Below are the code and all the weights of a small trained network. Each question names an input and a class and asks about switching units off, where a switched-off unit gives its printed mean instead of its output.

import numpy as np


def w(rows, s, z=0):
    codes = np.array(rows[::2]) - 128.0
    scale = np.full(codes.shape[1], s)
    scale[-1] = z or s
    return codes * scale


def f(y):
    return np.maximum(y, 0)


def log_softmax(a):
    a = a - a.max(-1, keepdims=True)
    return a - np.log(np.exp(a).sum(-1, keepdims=True))


def net(x, mask):
    res = np.array(x, float).reshape(1, 8) / 4 @ E
    y = f(res @ A[0][:, :-1].T + A[0][:, -1])
    res = res + np.where(mask, y, B[0][:, -1]) @ B[0][:, :-1]
    return log_softmax(res[-1] @ U[:, :-1].T + U[:, -1])


A, B = {}, {}
E = w([
[181,134,17,40,229,59,67,77,205,180,171,142],'x0',
[144,202,169,102,198,148,139,147,136,71,243,20],'x1',
[183,115,85,84,80,114,94,124,169,132,73,157],'x2',
[94,51,164,83,131,63,114,254,107,105,153,126],'x3',
[45,170,150,61,186,114,195,77,87,105,137,152],'x4',
[113,93,116,149,152,155,136,139,92,132,118,112],'x5',
[142,75,151,154,97,29,170,61,145,116,165,169],'x6',
[28,166,124,187,54,158,109,68,79,243,125,118],'x7',
],0.0082)
A[0] = w([
[91,148,186,105,150,135,212,145,159,52,81,160,114],'n0',
[149,101,88,140,131,125,154,125,196,131,108,152,14],'n1',
[130,168,113,65,182,146,132,136,155,136,157,114,118],'n2',
[111,131,116,146,70,141,149,82,109,191,66,164,253],'n3',
[161,174,83,119,157,132,97,127,178,183,160,78,100],'n4',
[112,144,76,138,75,144,72,77,147,159,93,146,50],'n5',
[109,76,98,100,163,160,112,200,116,115,73,130,47],'n6',
[102,139,119,148,133,100,100,102,143,249,150,111,253],'n7',
[83,65,159,99,172,102,164,147,81,134,189,129,230],'n8',
[135,138,147,114,92,109,107,185,141,123,107,140,9],'n9',
[103,199,139,178,123,200,173,149,77,95,137,47,66],'n10',
[147,130,116,164,144,108,177,56,123,124,161,114,153],'n11',
[118,190,132,66,190,142,141,114,100,150,114,118,65],'n12',
[103,105,132,154,76,122,115,161,126,160,95,152,114],'n13',
[141,78,149,140,141,161,93,189,111,153,140,145,91],'n14',
[86,113,173,155,120,84,169,146,68,117,139,152,98],'n15',
[116,200,88,56,226,136,103,127,147,104,137,101,105],'n16',
[115,110,107,143,215,136,184,84,129,132,140,128,52],'n17',
[160,126,106,66,173,108,117,115,176,75,130,128,71],'n18',
[72,146,142,184,131,169,137,88,129,116,149,87,57],'n19',
[40,119,146,230,82,169,125,114,63,185,91,110,192],'n20',
],0.011,0.0036)
B[0] = w([
[68,94,173,85,100,73,156,67,87,137,192,191,187],'n0',
[126,106,152,143,108,119,81,163,148,125,116,84,161],'n1',
[73,176,106,122,124,166,207,76,149,172,67,101,184],'n2',
[85,202,36,140,132,181,98,52,171,172,126,125,224],'n3',
[77,150,148,50,128,125,158,103,97,109,206,186,196],'n4',
[29,159,56,75,103,133,213,58,156,172,123,167,194],'n5',
[94,101,15,92,32,92,68,98,236,255,88,171,162],'n6',
[59,89,55,50,93,98,170,112,183,120,113,123,208],'n7',
[34,166,105,68,79,127,219,100,184,122,157,162,196],'n8',
[138,161,133,135,133,102,121,121,179,174,84,65,145],'n9',
[197,78,199,210,165,171,101,205,81,76,169,104,226],'n10',
[96,102,77,147,67,124,125,232,184,198,25,97,176],'n11',
[139,207,140,130,155,178,138,118,137,162,89,100,172],'n12',
[82,135,119,151,141,155,110,130,129,102,88,96,175],'n13',
[93,161,63,103,94,126,100,105,193,156,58,169,157],'n14',
[72,173,119,95,165,182,191,73,103,121,129,159,182],'n15',
[56,230,104,136,197,188,208,51,101,122,72,132,209],'n16',
[205,181,78,166,132,187,124,80,128,169,121,65,164],'n17',
[100,204,102,176,172,184,71,111,149,191,93,70,186],'n18',
[193,82,152,184,105,140,79,177,98,71,92,104,184],'n19',
[187,184,132,206,166,222,104,83,135,191,54,20,251],'n20',
],0.0081,0.017)
U = w([
[204,77,133,171,135,110,83,158,157,152,79,95,101],'0',
[133,145,225,146,168,159,182,131,63,39,179,99,2],'1',
[103,192,123,124,144,145,169,68,132,168,104,115,168],'2',
[91,55,119,31,120,2,151,86,147,157,201,173,212],'3',
],0.0095,0.0042)

Each question gives the input, the list of numbers given to net, and the class t.
The units are the neurons (one row each of A and B). Each row of codes is followed by its name. A weight is (code - 128) times the scale printed after its matrix; where a second scale follows, it is the last column's (A, B and U).
mask holds one flag per neuron, in row order. A switched-off neuron (its flag False) gives its mean, the last column of its row in B, instead of its output. The means were averaged over made-up inputs and are rounded, as every weight is.
A unit's drop is (log p(t) with every unit on - log p(t) with that unit switched off) / (log p(t) with every unit on - log p(t) with every unit switched off).
The circuit of an input: a set's keep is (log p(t) with only the set's units on - log p(t) with every unit switched off) / (log p(t) with every unit on - log p(t) with every unit switched off). Starting from the 12 units with the biggest drops (on a tie, the unit counted first), units are removed one at a time, each time the one whose removal leaves the highest keep (on an exact tie, the one counted first), for as long as the keep stays at least 0.8.
units of the circuit, in order: the units of the circuit, biggest drop first
unit that matters most: the unit with the biggest drop
top k neurons: the k neurons with the biggest drops, biggest first
drop when u is switched off: that unit's drop, to one decimal
input [-6,1,-2,-6,8,7,0,-1], class 1: units of the circuit, in order : [n10]
input [-2,-7,7,1,6,-8,1,-7], class 3: top 3 neurons : [n20 n0 n16]
input [-6,5,-3,5,6,1,5,-4], class 1: top 2 neurons : [n10 n7]
input [-5,4,6,-5,4,4,-1,6], class 0: top 3 neurons : [n10 n19 n16]
input [0,-7,1,-1,4,-8,1,-8], class 3: top 3 neurons : [n20 n0 n16]
input [-8,6,-6,-5,-3,4,7,7], class 0: top 2 neurons : [n20 n11]
input [-4,4,-8,-5,-7,-3,-2,0], class 1: top 2 neurons : [n10 n6]
input [1,-2,-1,7,7,3,5,-8], class 3: top 2 neurons : [n20 n0]
input [-7,-1,2,2,-6,4,6,-6], class 3: top 2 neurons : [n20 n16]
input [2,-2,8,7,5,0,3,-7], class 3: top 2 neurons : [n20 n0]
input [8,-8,-2,-3,-6,-8,-2,4], class 3: drop when n7 is switched off : 0.2
input [0,-3,4,2,3,7,8,-6], class 3: drop when n20 is switched off : 0.2
input [-3,1,-2,1,-4,-1,-2,4], class 0: drop when n16 is switched off : 0.1
input [-4,-6,-6,2,-8,2,-4,-1], class 0: unit that matters most : n16
input [-2,-4,-5,-8,-3,-7,3,-8], class 0: drop when n15 is switched off : 0.1
